Each row has a name. After each piece below comes the name of the row it's from. Each question is about the rows just above it. Some pieces are copies with a little noise.

nonaz: [ -9.1 -23.1 -43.4  71.4 -28.5 -38.9  21.0  -1.0  -3.7 -22.6  -6.9 -17.3
  -7.8   8.0  -9.2 -34.4  -9.4]
sozaz: [-41.0 -27.3 -44.7  33.6  10.5 -29.6 -25.2  21.8  31.7 -67.5 -52.9 -53.3
   1.1 -15.7 -42.2  -6.3  22.2]
peb: [-28.4   8.5 -45.1 -25.6   5.9  13.8  10.5 -20.1 -17.9 -11.5   4.9  -0.7
  -5.0  -2.0  -8.9 -56.5  -2.8]
lar: [-15.0  -4.9 -65.5  29.0 -10.9 -21.6  20.0 -13.5  -6.9 -29.7  18.4   7.6
 -13.4  11.7  -6.6 -83.5   4.8]
nilev: [-18.9  -7.5 -57.6   8.6  -0.5  -2.3  17.9 -30.0 -38.2  -8.6  24.1  16.4
  -9.8   1.8   4.6 -83.9   0.2]
vezu: [-33.2 -27.5 -19.8   6.2  10.5   5.3  -9.0 -20.0 -41.1  -1.8 -26.0 -26.8
   6.1 -24.9  -5.7  -6.9  -4.7]
asked: [-33.5 -27.6 -19.9   6.3  10.6   5.1  -9.0 -20.4 -41.4  -1.8 -26.2 -26.7
   6.0 -25.0  -5.8  -7.1  -4.6]
vezu
asked: [-18.9  -7.5 -57.6   8.7  -0.5  -2.3  17.9 -30.0 -38.3  -8.6  24.0  16.3
  -9.8   1.7   4.7 -83.8   0.2]
nilev

soga: [39.9 74.9 61.5 28.6]
Pipo: [-41.5 -44.8 -33.2 -28.8]
fut: [ 15.3  21.1 -58.1  -5.6]
Ruko: [-17.0 -20.7 -22.5 -18.1]
getet: [-34.9  36.7   5.6  59.9]
Viso: [31.8 30.3 51.8 -0.4]
bam: [ -7.4  -9.1 -15.9 -10.6]
galo: [  6.9   1.0 -31.7 -15.9]
asked: [-17.0 -20.7 -22.4 -18.1]
Ruko
asked: [ -7.3  -9.0 -15.9 -10.6]
bam
asked: [-41.5 -44.8 -33.1 -28.8]
Pipo
asked: [-34.9  36.7   5.6  60.0]
getet
asked: [ 15.4  21.1 -58.1  -5.7]
fut
asked: [  6.9   1.1 -31.6 -15.8]
galo

nevu: [ 18.6 -30.3  29.7  -0.7]
nanot: [-61.8  11.7  44.9  -2.7]
takik: [-54.0 -13.1 -13.3  24.3]
fiv: [-20.5  -7.4  -3.8  26.3]
nokov: [-15.1 -17.6  -3.4  19.6]
mina: [-30.7  -0.4  19.3  39.0]
asked: [-15.1 -17.6  -3.3  19.6]
nokov

Bamez: [ -8.2 -37.9  15.1 -25.5  20.7  70.2   8.3]
Pag: [-15.7  -8.5  21.1   7.9   9.1  32.8  22.4]
Vig: [ 56.4 -81.0  16.7 -22.3  -9.9 -28.1 -30.2]
Vuz: [ 60.1 -77.6  15.9 -20.8  -9.8 -28.1 -31.4]
asked: [ 56.4 -80.9  16.7 -22.3  -9.9 -28.0 -30.3]
Vig
asked: [ -8.1 -38.0  15.2 -25.4  20.8  70.1   8.4]
Bamez
asked: [ 60.2 -77.5  16.0 -20.7  -9.9 -28.1 -31.4]
Vuz

Sosum: [-26.9 -39.1  -8.0 -10.3]
Bisu: [ 32.7 -39.1 -50.1  38.7]
megut: [ 38.3 -62.8  16.0   2.4]
kol: [-35.8   9.5  -8.9 -10.8]
pemir: [-15.7  -8.0 -50.1  38.7]
muba: [ 32.7  -8.0 -50.1  38.7]
asked: [-15.7  -8.1 -50.0  38.7]
pemir

Numu: [ 62.6  15.2  -0.3 -13.9   5.4  -5.4   1.6  -6.3 -18.0   6.1]
latu: [ 62.6  11.4   1.7 -10.0   0.5  -3.2  -0.1  -2.5 -12.7   5.8]
gen: [ 62.6 -31.6  32.0   7.9 -40.6 -25.4 -21.1  -8.2  12.8  19.2]
Lovur: [ 62.6 -17.3 -15.4  -7.7  -1.3 -14.1 -18.0 -21.0 -12.6   2.8]
livog: [ 62.6 -11.8 -11.3 -11.8   1.4  -9.8   4.0 -16.5 -17.5  12.0]
nabi: [62.6 -2.1 -1.7 -0.4  1.7 -3.5  2.0 -1.3 -2.5  1.3]
teb: [ 62.6 -31.6  32.0   7.9 -40.6 -25.4  18.6   8.5  -9.6 -20.5]
asked: [ 62.6 -17.3 -15.5  -7.7  -1.4 -14.2 -18.0 -21.0 -12.6   2.8]
Lovur

lisem: [-49.5  17.1  34.4  18.6]
mam: [-28.2   0.7 -20.6  38.9]
tute: [62.7 19.4  2.3 16.1]
vitig: [61.0 18.9  2.1 15.1]
nunep: [-30.3  -1.0 -11.8  36.2]
darer: [-28.2   0.7 -16.5  36.6]
asked: [-30.3  -1.0 -11.9  36.2]
nunep
asked: [60.9 18.9  2.1 15.1]
vitig
asked: [-28.2   0.7 -16.3  36.8]
darer

Muf: [-12.4 -54.8 -64.5   0.5 -52.1  35.1]
feb: [-39.0 -37.5 -54.3 -28.3 -32.4  37.8]
lel: [ 64.6  -9.1  76.6  36.8  48.4 -30.1]
naro: [ 78.6   8.9 -20.5  61.2 -12.8 -39.0]
Pusem: [ 41.1 -59.7 -14.1 -15.8  42.5  47.4]
Kofat: [-34.6  42.1  73.5 -29.2  20.8 -10.1]
Teko: [-48.9  42.7  43.1 -47.5   9.1  31.6]
lezek: [-29.5 -49.7 -69.5 -24.6 -58.4  38.8]
suv: [-39.3  59.4  41.7 -20.8 -38.0 -19.7]
bur: [ 36.2 -41.7   6.9 -11.7  42.6  33.6]
Vugo: [  6.0 -18.1 -31.6  -4.4  -7.1   7.8]
asked: [ 78.8   8.9 -20.6  61.0 -13.0 -39.0]
naro
asked: [ 41.1 -59.7 -14.1 -15.8  42.6  47.3]
Pusem
asked: [ 64.6  -9.2  76.5  36.9  48.4 -30.1]
lel

vobo: [  6.5  16.0  11.9 -22.4 -10.8   1.5   3.3 -21.0   2.1 -16.0   4.0   7.5
  -7.4   0.3  -3.7   1.9  -8.5   8.5   4.5  18.1  -5.5  -7.2   3.2  -4.1
   5.6  -5.0  16.9  15.4 -10.5   9.6   4.6  -5.0  10.0  13.0 -31.4  -1.3
   5.0  14.4]
rebe: [ -5.9   3.9  -5.4  62.7  -7.6  -5.4   9.5   2.3 -15.3   1.8 -14.5   8.7
   1.0  -3.6  17.6   5.4  19.3  -0.6   8.3  -5.9   1.9  -6.9  -3.0  11.7
  -7.3 -17.1  12.7  15.9  12.5  14.8  14.2   5.0   6.9  -2.4 -31.4  13.0
  -5.7  -7.3]
tefif: [-14.4  10.9  -7.2 -27.0   1.8   9.0   8.2   1.7  14.3  -1.4   4.6  12.6
   8.9  -4.4   2.2   8.9 -10.0 -11.7   6.9   1.1   5.4 -12.4 -12.8  -9.9
   1.5 -10.4  -8.2  -5.5  -8.7   6.3  -4.0  -8.7  -4.1  -5.3 -31.4   3.9
   0.1  -3.9]
ker: [ -5.9   3.9  -5.4  62.7  -7.6  -5.4   3.2   2.3 -15.3   1.8 -14.5   8.7
   1.0  -3.6  17.6   5.4  19.3  -0.6   8.3  -5.9   1.9  -6.9  -3.0  11.7
  -7.3 -17.1  12.7  15.9  12.5  14.8  14.2   5.0   6.9  -2.4 -31.4  13.0
  -5.7  -7.3]
nosi: [  6.5  16.0  11.9 -22.4 -10.8   1.5   3.3 -21.0   2.1 -16.0   4.0   7.5
  -7.4   0.3  -3.7   1.9  -8.5   8.5   4.5  18.1  -5.5  -1.9   1.9  -9.7
  -1.8  -4.5 -15.1  17.7  -8.9   0.9 -10.6 -23.5  11.2   0.4 -31.4  -3.4
  -1.5  -5.8]
Lugug: [  4.7  15.8  12.8 -14.3 -14.7  -2.9   6.6 -20.6  -1.3 -11.7   2.2   6.5
  -6.8  -1.2   3.3   4.7  -5.9   7.2   6.4  14.1  -4.4  -8.0   3.2  -3.0
   2.3  -5.1  20.1  17.2  -6.1   8.6   7.1  -5.1  10.8  13.5 -31.4   1.0
   5.3  12.7]
kanab: [ -6.7  -3.0   8.3  16.3   9.3 -10.4  -7.7   6.9   5.4   5.0 -13.4  -3.6
  -1.7 -20.1  13.9  -7.7   4.2   4.1   4.4   0.7   1.5  16.7  20.3   6.4
   4.9  -1.7   0.1   0.3  -7.1   1.0  -0.4 -16.4   4.1 -17.8 -31.4  -5.1
   6.5  -6.1]
dufe: [-14.6  10.7  -7.3 -26.8   1.8   9.1   8.2   1.7  14.0  -1.5   4.6  12.8
   8.9  -4.2   2.3   8.7 -10.0 -11.6   6.9   1.1   5.4 -12.5 -12.7 -10.0
   1.5 -10.4  -8.0  -5.8  -8.6   6.5  -3.9  -8.6  -4.2  -5.4 -31.4   4.1
   0.1  -3.8]
fuf: [ -2.5  -1.0  -1.8  33.0  10.6   1.6 -12.5   5.3   7.8 -11.0  -7.8   7.7
   0.0 -10.3  -0.9 -18.3   9.6   5.5  -0.1  13.6  -2.4  14.1  16.5   9.9
  11.0  -3.7   6.0  -6.6 -12.6  14.6   3.5  -3.6  -5.4 -21.8 -31.4  -3.1
   4.8  -4.8]
sesul: [ -5.5   5.8  -2.6  60.5 -12.3  -7.6   6.2  -0.8 -13.8   2.0 -12.6   8.8
   0.9  -4.3  19.9   5.5  18.6  -0.9   8.6  -3.6   1.4  -7.0  -1.2  10.5
  -7.5 -14.3  17.4  16.7  11.8  14.3  15.0   3.9   6.5  -1.1 -31.4  12.5
  -3.4  -6.1]
kob: [ -5.6   5.6  -2.8  60.7 -12.0  -7.4   5.9  -0.5 -13.9   2.0 -12.8   8.8
   1.0  -4.2  19.8   5.4  18.7  -0.8   8.7  -3.8   1.5  -7.0  -1.4  10.6
  -7.6 -14.6  17.1  16.6  11.9  14.4  14.9   4.0   6.5  -1.3 -31.4  12.6
  -3.5  -6.4]
asked: [-14.4  10.9  -7.2 -27.0   1.8   9.0   8.2   1.7  14.3  -1.4   4.6  12.6
   8.9  -4.4   2.2   8.9 -10.0 -11.7   6.9   1.1   5.4 -12.4 -12.8  -9.9
   1.5 -10.4  -8.2  -5.5  -8.7   6.3  -4.0  -8.7  -4.1  -5.3 -31.4   3.9
   0.1  -3.9]
tefif
asked: [ -5.7   5.6  -2.8  60.7 -12.0  -7.4   5.9  -0.5 -13.9   2.0 -12.8   8.9
   0.9  -4.3  19.8   5.4  18.8  -0.8   8.7  -3.7   1.5  -7.0  -1.4  10.6
  -7.6 -14.7  17.1  16.6  11.9  14.4  14.9   3.9   6.5  -1.5 -31.4  12.6
  -3.6  -6.2]
kob
asked: [  4.6  16.0  12.8 -14.2 -14.8  -2.9   6.6 -20.4  -1.5 -11.6   2.2   6.6
  -6.9  -1.2   3.2   4.6  -5.8   7.3   6.5  14.0  -4.3  -8.1   3.2  -2.9
   2.4  -5.1  20.0  17.2  -6.2   8.8   7.0  -5.2  10.7  13.6 -31.5   1.0
   5.2  12.7]
Lugug
asked: [ -5.9   3.8  -5.4  62.7  -7.7  -5.4   3.2   2.4 -15.3   1.8 -14.5   8.7
   1.0  -3.7  17.6   5.4  19.3  -0.7   8.3  -5.9   1.9  -6.9  -3.0  11.7
  -7.3 -17.1  12.7  15.9  12.6  14.7  14.3   5.0   6.9  -2.4 -31.5  13.0
  -5.7  -7.3]
ker
asked: [  6.5  16.0  11.8 -22.5 -10.8   1.5   3.3 -21.1   2.1 -16.0   4.0   7.5
  -7.5   0.3  -3.7   1.8  -8.5   8.5   4.5  18.1  -5.5  -7.2   3.2  -4.1
   5.6  -5.0  16.8  15.5 -10.4   9.6   4.6  -5.0  10.0  13.1 -31.4  -1.4
   5.1  14.4]
vobo
asked: [ -6.7  -3.0   8.3  16.3   9.2 -10.4  -7.7   7.0   5.3   5.0 -13.4  -3.5
  -1.7 -20.1  13.9  -7.7   4.2   4.1   4.4   0.6   1.5  16.7  20.4   6.5
   4.8  -1.7   0.2   0.3  -7.2   1.0  -0.4 -16.4   4.1 -17.8 -31.4  -5.2
   6.5  -6.0]
kanab
Where do [-14.6  10.7  -7.3 -26.8   1.8   9.1   8.2   1.7  14.0  -1.5   4.6  12.8
   8.9  -4.2   2.3   8.7 -10.0 -11.6   6.9   1.1   5.4 -12.5 -12.7 -10.0
   1.5 -10.4  -8.0  -5.8  -8.6   6.5  -3.9  -8.6  -4.2  -5.4 -31.4   4.1
   0.1  -3.8] appear?
dufe

Kunok: [-14.9  -9.4  19.3  21.4  10.4 -79.7 -12.6]
Mus: [-22.5 -18.6  13.5  24.9  11.7 -68.5 -14.7]
rar: [ 10.7  16.1  20.9   5.6   3.7 -72.0   0.6]
bini: [  4.1  -1.6 -16.4  12.9   6.5 -15.5  12.7]
linu: [ 77.1  72.0  -7.9 -25.7  -9.4 -21.0  50.5]
nufam: [ 61.0  50.4 -27.0  -9.9  -2.4 -10.5  51.0]
asked: [  4.2  -1.5 -16.2  12.8   6.5 -15.4  12.8]
bini
asked: [ 77.1  72.1  -8.0 -25.7  -9.5 -21.0  50.6]
linu

zodeg: [-52.9 -22.7  21.2  49.5]
nug: [-7.9 -2.0  0.7  8.8]
vanar: [-7.9 -2.0 33.3 -7.5]
zovog: [-29.3  -9.2  12.0  21.1]
zam: [  9.6  11.5 -11.5 -10.0]
ritin: [-12.3 -35.6  37.4   8.7]
gom: [-18.8 -44.9  46.9  14.7]
bofa: [  5.2  19.2 -22.2  -6.1]
beru: [-84.6 -50.8  50.7  77.2]
Nipul: [ 12.0  15.6 -18.0  -9.2]
asked: [-53.1 -22.7  21.1  49.7]
zodeg
asked: [-18.8 -44.9  46.9  14.7]
gom
asked: [  9.6  11.4 -11.5 -10.0]
zam

zosup: [-30.4 -21.1   6.0   6.0  -4.1 -14.3  15.3   6.8 -22.3   4.7  -7.2  -1.2
  22.2   9.9  -8.7   8.1  15.4 -30.0  28.0  -8.1]
fetev: [-44.6 -25.6  13.7  -3.4 -49.8 -13.8 -12.8  72.0 -57.7  16.6  -7.1 -26.1
  68.6  26.3 -12.2  16.2  13.4 -34.6  61.0 -18.2]
Nopiz: [-18.2  -6.1  -4.2   3.5  -5.2 -10.7  -7.7  30.5 -39.6   4.6 -14.5  -1.8
  25.5  11.2  -0.6   8.8  16.6 -33.4  33.0 -17.6]
asked: [-44.7 -25.6  13.7  -3.5 -49.7 -13.8 -12.8  72.0 -57.7  16.6  -6.9 -26.0
  68.6  26.3 -12.2  16.2  13.3 -34.7  61.1 -18.1]
fetev

zezon: [-30.5 -13.1  13.3   0.9  20.9  -3.7  -1.7 -13.1   2.4  -5.6  31.7  66.8
  -8.4]
vemu: [-11.6  -3.3  35.6  27.6 -21.0 -27.9 -11.7  39.1  12.4  12.2   5.5  24.4
  -5.5]
vek: [-12.9  -2.8  40.5  32.0 -22.5 -32.9 -12.9  45.3  15.2  13.2   8.5  27.3
  -7.0]
Kef: [-30.5 -13.1  13.3   0.9  20.9  -3.7  -1.7 -13.1   2.4  -5.6  31.7  14.8
  12.5]
rimos: [ -0.2 -12.4  29.0  43.4 -30.9 -42.4 -12.0  53.6  10.0   4.7  21.4   6.4
   9.3]
mefuv: [ 29.8  11.0  16.4   5.9  -2.5  13.8  20.6  24.5  -3.6 -16.2  -5.7  -2.2
  -1.0]
Nili: [ 23.9   8.8  12.2   4.7  -2.6  10.0  15.4  18.8  -3.3 -12.4  -4.1  -1.1
  -1.0]
zaki: [-10.2  -6.0  36.8  33.7 -25.4 -32.8 -15.3  42.7  17.8  13.4   5.1  26.3
  -3.3]
sumus: [-10.2  -6.0  36.8  33.7 -25.4 -32.8 -13.5  46.2  13.6  11.3   9.4  22.3
  -3.4]
asked: [-30.5 -12.9  13.3   0.8  20.8  -3.7  -1.7 -13.1   2.5  -5.6  31.7  66.8
  -8.3]
zezon
asked: [ -0.2 -12.3  29.2  43.5 -30.9 -42.3 -11.9  53.6  10.0   4.6  21.4   6.2
   9.2]
rimos
asked: [-13.0  -2.8  40.5  32.1 -22.5 -32.8 -12.9  45.4  15.2  13.2   8.5  27.3
  -7.0]
vek
asked: [-10.3  -6.1  36.9  33.7 -25.5 -33.0 -13.3  46.1  13.4  11.3   9.6  22.3
  -3.1]
sumus

Doz: [-34.2  18.7 -24.9 -23.0  34.0 -14.8  41.9 -29.9 -47.6 -23.0 -26.5 -19.9
 -26.5 -31.2 -23.6 -25.0 -23.7  10.0  39.7  38.3  34.1 -31.9 -25.6 -41.6
 -42.1  18.5 -26.0  24.9 -22.6 -28.2 -41.3  45.2  26.1  27.1  36.5  15.3
  25.5 -25.2]
gapa: [-72.4 -11.4 -28.4 -42.8  30.1 -68.8   7.4  13.1  11.2 -23.8 -33.5 -20.6
 -27.6 -77.4 -23.8 -29.1  11.2  19.3  10.9  18.0   5.8  23.8 -32.0  13.4
   9.0   4.9 -30.8  12.6 -23.8 -29.6  15.9  60.8  53.4  55.0  18.2  32.7
  52.5 -27.3]
Komin: [-34.2  18.7 -24.9 -23.0  -5.2 -14.8  41.9 -29.9 -47.6 -23.0 -26.5 -19.9
 -26.5 -31.2 -23.6 -25.0 -23.7  10.0  39.7  38.3  34.1 -31.9 -25.6 -41.6
 -42.1  18.5 -26.0  24.9 -22.6 -28.2 -41.3  45.2  -2.2  27.1  36.5  15.3
  25.5 -25.2]
kab: [ 40.6 -23.2  81.6  70.3 -16.5   8.3 -12.5   7.5  14.2  65.5  78.6  58.8
  84.7  31.4  72.5  80.5  -4.3 -19.8 -16.5 -12.1 -20.5  -5.0  78.2   6.9
   6.4 -20.3  76.4 -20.6  58.6  44.3   0.0 -20.3 -35.3 -37.2  -4.1 -33.0
 -34.8  69.2]
asked: [-72.4 -11.4 -28.5 -42.7  30.0 -69.0   7.5  13.2  11.4 -23.7 -33.4 -20.6
 -27.3 -77.2 -23.8 -29.0  11.3  19.1  11.1  18.0   5.9  23.8 -32.1  13.2
   9.0   4.8 -30.9  12.5 -23.8 -29.6  15.8  60.6  53.5  55.1  18.4  32.7
  52.6 -27.3]
gapa

sov: [ 29.7  23.9 -46.8 -14.2]
Luf: [ 53.3 -62.1  53.6   0.3]
nak: [ 29.7  23.9 -46.8  -0.3]
zato: [ 29.7  23.9  48.1 -14.2]
asked: [ 29.6  24.0  48.1 -14.3]
zato
asked: [ 29.7  23.9 -46.7 -14.2]
sov
asked: [ 29.9  23.9 -46.9  -0.3]
nak

